Here is a tiny trained network, its code and every weight. The questions are about switching its units off for an input and a class, where a switched-off unit gives its printed mean instead of its output.

import numpy as np


def w(rows, s, z=0):
    codes = np.array(rows[::2]) - 128.0
    scale = np.full(codes.shape[1], s)
    scale[-1] = z or s
    return codes * scale


def norm(h):
    return h / np.sqrt((h * h).mean(-1, keepdims=True) + 1e-5)


def f(y):
    return np.maximum(y, 0)


def log_softmax(a):
    a = a - a.max(-1, keepdims=True)
    return a - np.log(np.exp(a).sum(-1, keepdims=True))


def net(x, mask):
    res = np.array(x, float).reshape(1, 7) / 4 @ E
    u = 0
    for l in range(2):
        y = f(norm(res) @ A[l][:, :-1].T + A[l][:, -1])
        res = res + np.where(mask[u : u + 8], y, B[l][:, -1]) @ B[l][:, :-1]
        u += 8
    return log_softmax(norm(res)[-1] @ U[:, :-1].T + U[:, -1])


A, B = {}, {}
E = w([
[151,176,1,174,109,77,132],'x0',
[119,117,115,113,131,131,123],'x1',
[128,126,127,128,125,127,126],'x2',
[126,124,121,119,134,128,126],'x3',
[129,125,124,124,121,122,127],'x4',
[99,86,118,130,55,184,218],'x5',
[160,170,136,73,97,223,86],'x6',
],0.011)
A[0] = w([
[137,148,206,73,198,133,130,96],'L0N1',
[115,143,170,105,187,30,34,184],'L0N2',
[170,216,49,134,82,133,124,50],'L0N3',
[139,161,130,118,166,95,38,61],'L0N4',
[96,72,157,73,118,156,194,66],'L0N5',
[73,148,2,232,114,29,160,4],'L0N6',
[175,193,132,70,69,192,98,243],'L0N7',
[113,158,73,139,50,217,240,195],'L0N8',
],0.0097,0.0025)
B[0] = w([
[144,100,130,85,75,138,70,184],'L0N1',
[83,169,136,94,70,129,77,219],'L0N2',
[175,69,33,207,126,173,82,195],'L0N3',
[200,87,136,155,176,152,255,182],'L0N4',
[193,114,162,174,164,161,145,178],'L0N5',
[135,160,192,44,180,109,184,247],'L0N6',
[158,223,145,91,115,194,122,205],'L0N7',
[8,109,81,161,105,70,146,224],'L0N8',
],0.0097,0.011)
A[1] = w([
[250,133,166,74,178,98,127,92],'L1N1',
[82,161,201,125,83,210,109,95],'L1N2',
[130,1,226,155,206,95,152,40],'L1N3',
[62,51,234,108,72,16,62,3],'L1N4',
[148,143,73,112,171,226,20,97],'L1N5',
[103,129,249,68,100,59,85,155],'L1N6',
[116,9,168,194,124,64,211,147],'L1N7',
[114,146,120,196,122,12,198,183],'L1N8',
],0.0093,0.0026)
B[1] = w([
[83,145,131,137,164,138,58,222],'L1N1',
[61,154,197,90,136,81,179,223],'L1N2',
[141,83,116,232,72,139,124,206],'L1N3',
[89,162,5,171,109,156,142,215],'L1N4',
[191,84,136,183,89,54,151,215],'L1N5',
[126,117,49,162,96,150,94,254],'L1N6',
[232,81,150,145,178,153,116,227],'L1N7',
[113,115,180,64,128,137,81,241],'L1N8',
],0.011,0.0075)
U = w([
[52,131,42,178,65,145,98,254],'0',
[118,173,134,76,216,83,64,130],'1',
[161,44,161,212,137,167,141,153],'2',
[91,60,146,81,181,73,216,97],'3',
[159,183,199,89,79,165,39,51],'4',
[254,159,78,165,138,134,121,84],'5',
[73,137,236,98,84,182,213,51],'6',
],0.02,0.0039)

Each question gives the input, the list of numbers given to net, and the class t.
The units are the neurons (one row each of A and B). Each row of codes is followed by its name. A weight is (code - 128) times the scale printed after its matrix; where a second scale follows, it is the last column's (A, B and U).
mask holds one flag per neuron, layer by layer. A switched-off neuron (its flag False) gives its mean, the last column of its row in B, instead of its output. The means were averaged over made-up inputs and are rounded, as every weight is.
A unit's drop is (log p(t) with every unit on - log p(t) with that unit switched off) / (log p(t) with every unit on - log p(t) with every unit switched off).
The circuit of an input: a set's keep is (log p(t) with only the set's units on - log p(t) with every unit switched off) / (log p(t) with every unit on - log p(t) with every unit switched off). Starting from the 12 units with the biggest drops (on a tie, the unit counted first), units are removed one at a time, each time the one whose removal leaves the highest keep (on an exact tie, the one counted first), for as long as the keep stays at least 0.8.
units of the circuit, in order: the units of the circuit, biggest drop first
unit that matters most: the unit with the biggest drop
k most important neurons: the k neurons with the biggest drops, biggest first
top k neurons in layer l: the k neurons of layer l with the biggest drops, biggest first
drop of u: that unit's drop, to one decimal
input [0,8,-1,-7,6,-7,-7], class 0: units of the circuit, in order : L0N2; L1N4
input [-3,-1,8,1,-3,7,-5], class 2: unit that matters most : L1N7
input [0,0,-1,8,-3,5,-5], class 2: 4 most important neurons : L1N7; L1N3; L0N5; L0N7
input [0,-5,4,-3,6,7,-2], class 2: 3 most important neurons : L1N7; L0N5; L0N2
input [2,0,-4,-7,0,-4,8], class 5: top 3 neurons in layer 0 : L0N3; L0N6; L0N4
input [0,7,8,7,2,-7,-6], class 0: 3 most important neurons : L0N2; L0N7; L1N6
input [1,-4,-2,6,-3,3,0], class 3: 2 most important neurons : L0N8; L0N2
input [8,-8,1,5,-2,1,-1], class 3: top 2 neurons in layer 0 : L0N6; L0N7
input [2,-6,-5,-6,-1,-2,8], class 5: top 2 neurons in layer 1 : L1N5; L1N8
input [-8,-5,-4,8,-6,0,-6], class 0: 2 most important neurons : L1N4; L0N4
input [1,5,2,1,-3,-8,4], class 5: 4 most important neurons : L1N5; L0N4; L0N6; L1N8
input [7,7,-8,7,-3,-3,1], class 5: 2 most important neurons : L0N3; L0N8
input [8,8,8,0,7,7,0], class 3: top 4 neurons in layer 0 : L0N6; L0N2; L0N7; L0N1
input [-5,8,1,8,-6,3,0], class 2: units of the circuit, in order : L0N5
input [6,3,-5,5,8,-3,1], class 5: 3 most important neurons : L0N3; L0N8; L1N2
input [2,-2,2,-7,-8,0,1], class 5: top 2 neurons in layer 0 : L0N3; L0N7
input [-6,-6,-8,0,-5,6,0], class 2: top 3 neurons in layer 0 : L0N2; L0N5; L0N7
input [3,-8,-4,-8,2,1,8], class 0: 2 most important neurons : L0N8; L1N7
input [5,7,-5,-1,-7,-5,0], class 1: 3 most important neurons : L0N6; L1N1; L0N7
input [1,3,0,-7,5,3,-6], class 3: units of the circuit, in order : L0N6
input [5,-7,-8,6,2,1,-5], class 3: 2 most important neurons : L0N7; L0N2
input [1,8,8,-8,-5,-2,-7], class 1: 4 most important neurons : L0N6; L0N1; L0N8; L1N8
input [8,8,0,-8,-6,0,6], class 5: top 3 neurons in layer 1 : L1N5; L1N4; L1N6
input [-1,5,3,-7,-6,7,-1], class 2: 4 most important neurons : L0N5; L1N7; L0N2; L0N7
input [-2,4,-5,-3,7,-4,-2], class 0: drop of L0N2 : 0.4
input [8,5,7,8,-1,-7,-1], class 1: drop of L0N6 : 1.1
input [6,6,-8,-7,-4,-2,2], class 5: drop of L0N3 : 3.0
input [2,5,6,-7,-1,4,-2], class 3: most important neuron : L0N8
